Below are the code and all the weights of a small trained network. Each question names an input and a target symbol and asks about switching units off, where a switched-off unit gives its printed mean instead of its output.

import numpy as np


def w(rows, s, z=0):
    codes = np.array(rows[::2]) - 128.0
    scale = np.full(codes.shape[1], s)
    scale[-1] = z or s
    return codes * scale


def norm(h):
    return h / np.sqrt((h * h).mean(-1, keepdims=True) + 1e-5)


def f(y):
    return np.maximum(y, 0)


def softmax(a):
    e = np.exp(a - a.max(-1, keepdims=True))
    return e / e.sum(-1, keepdims=True)


def log_softmax(a):
    a = a - a.max(-1, keepdims=True)
    return a - np.log(np.exp(a).sum(-1, keepdims=True))


def net(x, mask):
    ids = ['αβζλμξπστφψ'.index(c) for c in x.split()]
    T = len(ids)
    res = E[ids] + P[:T]
    u = 0
    for l in range(2):
        q, k, v = (norm(res) @ M[l].T for M in (Q, K, V))
        z = softmax(np.where(np.tri(T) > 0, q @ k.T / 4**0.5, -1e9)) @ v
        res = res + np.where(mask[u], z, O[l][:, -1]) @ O[l][:, :-1]
        u += 1
        y = f(norm(res) @ A[l][:, :-1].T + A[l][:, -1])
        res = res + np.where(mask[u : u + 4], y, B[l][:, -1]) @ B[l][:, :-1]
        u += 4
    return log_softmax(norm(res)[-1] @ U[:, :-1].T + U[:, -1])


Q, K, V, O, A, B = {}, {}, {}, {}, {}, {}
E = w([
[104,96,116,142,93,136,173],'α',
[82,120,114,109,98,121,122],'β',
[102,137,139,119,82,86,145],'ζ',
[103,143,119,133,84,90,115],'λ',
[83,110,107,150,83,89,137],'μ',
[78,105,142,119,128,102,103],'ξ',
[86,131,136,139,129,96,92],'π',
[100,122,174,173,110,120,141],'σ',
[120,98,128,82,135,76,104],'τ',
[116,59,177,117,110,84,100],'φ',
[102,253,95,127,145,149,168],'ψ',
],0.018)
P = w([
[254,142,116,123,178,160,107],'0',
[143,114,92,120,76,115,183],'1',
[144,96,98,108,100,95,178],'2',
[136,98,108,105,108,85,178],'3',
[129,95,114,107,102,87,172],'4',
[119,102,116,112,98,84,172],'5',
[110,100,122,108,100,88,166],'6',
[100,105,130,119,89,87,166],'7',
[95,105,137,128,78,80,164],'8',
[83,112,141,134,69,82,161],'9',
[61,112,160,149,58,71,161],'10',
],0.0066)
Q[0] = w([
[147,138,203,167,185,254,115],'0.h1',
[62,201,127,64,71,61,98],'0.h1',
[125,166,139,193,171,161,129],'0.h1',
[189,152,133,190,185,205,109],'0.h1',
],0.0083)
K[0] = w([
[81,85,157,149,90,74,96],'0.h1',
[206,214,68,177,232,254,94],'0.h1',
[105,111,80,139,101,92,146],'0.h1',
[68,55,108,232,58,19,126],'0.h1',
],0.0069)
V[0] = w([
[84,148,19,179,146,145,130],'0.h1',
[108,151,112,131,155,153,179],'0.h1',
[102,151,3,115,102,139,144],'0.h1',
[188,174,112,82,140,226,62],'0.h1',
],0.0069)
O[0] = w([
[222,111,115,191,129,128,141,141],'0.h1',
[81,190,106,101,97,117,2,44],'0.h1',
[128,112,163,63,133,136,72,253],'0.h1',
[143,107,206,143,173,187,127,121],'0.h1',
],0.0097,0.0022)
A[0] = w([
[16,146,132,156,93,117,172,104],'0.n1',
[191,230,178,121,203,246,130,236],'0.n2',
[149,76,159,70,137,56,135,9],'0.n3',
[170,243,2,96,149,174,143,134],'0.n4',
],0.0061,0.0014)
B[0] = w([
[183,151,119,34,117,124,60,254],'0.n1',
[14,192,70,153,173,55,4,147],'0.n2',
[111,233,114,165,28,232,92,213],'0.n3',
[95,169,29,67,255,148,189,154],'0.n4',
],0.0066,0.0054)
Q[1] = w([
[190,174,110,142,211,138,125],'1.h1',
[215,117,141,162,108,188,79],'1.h1',
[169,131,59,128,165,85,170],'1.h1',
[248,114,182,192,184,200,143],'1.h1',
],0.011)
K[1] = w([
[135,72,158,168,2,120,153],'1.h1',
[29,156,66,126,70,66,95],'1.h1',
[142,26,208,102,130,172,123],'1.h1',
[52,76,130,96,66,92,63],'1.h1',
],0.0098)
V[1] = w([
[215,126,235,29,121,171,79],'1.h1',
[238,81,67,147,137,138,55],'1.h1',
[91,14,128,23,254,167,162],'1.h1',
[49,82,177,78,82,23,76],'1.h1',
],0.007)
O[1] = w([
[34,138,90,131,80,212,83,115],'1.h1',
[153,223,159,222,52,64,66,87],'1.h1',
[170,93,255,85,96,105,178,2],'1.h1',
[219,9,131,194,194,85,13,30],'1.h1',
],0.0097,0.0033)
A[1] = w([
[138,215,117,137,135,87,37,79],'1.n1',
[145,91,175,93,159,40,125,78],'1.n2',
[112,106,110,156,206,44,230,6],'1.n3',
[121,200,74,231,61,183,2,60],'1.n4',
],0.0079,0.0024)
B[1] = w([
[114,46,80,119,158,61,165,204],'1.n1',
[18,141,76,255,140,152,119,213],'1.n2',
[160,214,198,183,191,226,103,171],'1.n3',
[192,49,217,208,92,132,182,253],'1.n4',
],0.0093,0.0064)
U = w([
[129,81,190,96,147,120,253,148],'α',
[52,127,120,28,61,209,116,108],'β',
[176,254,174,84,32,100,119,125],'ζ',
[198,73,96,159,106,34,158,184],'λ',
[87,153,59,230,32,196,121,3],'μ',
[76,130,160,175,177,170,73,67],'ξ',
[98,1,111,174,235,147,183,9],'π',
[145,209,208,220,183,144,163,109],'σ',
[146,32,53,42,111,128,61,170],'τ',
[175,78,201,154,103,193,27,253],'φ',
[104,209,59,93,195,130,176,227],'ψ',
],0.01,0.0038)

Each question gives the input, a string of symbols that net reads in full, and the target symbol t.
The units are the heads (4 rows each of Q, K, V and O) and the neurons (one row each of A and B). Each row of codes is followed by its name. A weight is (code - 128) times the scale printed after its matrix; where a second scale follows, it is the last column's (O, A, B and U).
mask holds one flag per unit, layer by layer, with each layer's heads first. A switched-off unit (its flag False) gives its mean, the last column of its rows in O or B, instead of its output. The means were averaged over made-up inputs and are rounded, as every weight is.
A unit's drop is (log p(t) with every unit on - log p(t) with that unit switched off) / (log p(t) with every unit on - log p(t) with every unit switched off).
The circuit of an input: a set's keep is (log p(t) with only the set's units on - log p(t) with every unit switched off) / (log p(t) with every unit on - log p(t) with every unit switched off). Starting from all 10 units, units are removed one at a time, each time the one whose removal leaves the highest keep (on an exact tie, the one counted first), for as long as the keep stays at least 0.8.
units of the circuit, in order: the units of the circuit, biggest drop first
top k neurons: the k neurons with the biggest drops, biggest first
input π μ μ μ α λ τ μ μ ζ, target σ: top 2 neurons => [0.n2; 1.n3]
input φ α ζ φ λ α μ, target π: units of the circuit, in order => [1.h1; 0.h1; 1.n2]
input μ τ μ β μ λ, target λ: units of the circuit, in order => [1.h1; 0.h1; 1.n1]
input μ λ τ μ ζ, target λ: units of the circuit, in order => [1.h1; 0.h1; 1.n1]
input λ β σ α ψ φ σ λ ζ α α, target α: top 3 neurons => [0.n4; 0.n3; 0.n1]
input α ξ ξ λ, target ζ: units of the circuit, in order => [1.h1; 0.n3]
input τ α μ τ μ, target β: top 2 neurons => [0.n3; 0.n1]
input β λ ξ α μ β, target φ: units of the circuit, in order => [0.h1; 1.h1]
input τ τ τ τ, target β: units of the circuit, in order => [0.h1; 0.n3; 1.h1]
input τ λ λ π, target β: units of the circuit, in order => [0.h1; 0.n3; 0.n1; 1.h1]
input α μ λ λ λ μ τ, target ζ: units of the circuit, in order => [1.h1]
input β μ ψ φ α σ σ β ζ, target ζ: top 3 neurons => [0.n4; 1.n4; 1.n1]
input τ λ λ β, target β: units of the circuit, in order => [0.h1; 0.n3; 1.h1; 1.n4]
input μ ξ λ τ, target λ: units of the circuit, in order => [1.h1; 0.h1; 1.n4]
input λ λ φ, target μ: units of the circuit, in order => [1.h1]
input π σ α μ μ α λ σ φ λ α, target σ: top 4 neurons => [0.n2; 1.n3; 0.n3; 0.n1]
input σ φ μ λ φ, target ψ: units of the circuit, in order => [0.h1; 1.h1]
input φ τ τ, target π: top 2 neurons => [1.n2; 1.n3]
input λ λ π ψ β ξ, target ξ: top 2 neurons => [0.n2; 0.n4]
input α μ τ φ τ β λ λ μ ξ, target ζ: top 2 neurons => [0.n4; 0.n1]
input λ λ λ β ξ τ τ β α λ ξ, target μ: top neuron => [1.n4]
input α α λ λ λ ζ φ λ, target ζ: top 2 neurons => [0.n4; 0.n1]
input τ μ ψ π τ α, target α: top 2 neurons => [0.n4; 0.n2]
input α β ξ λ β ξ π, target ζ: top 2 neurons => [0.n4; 0.n1]
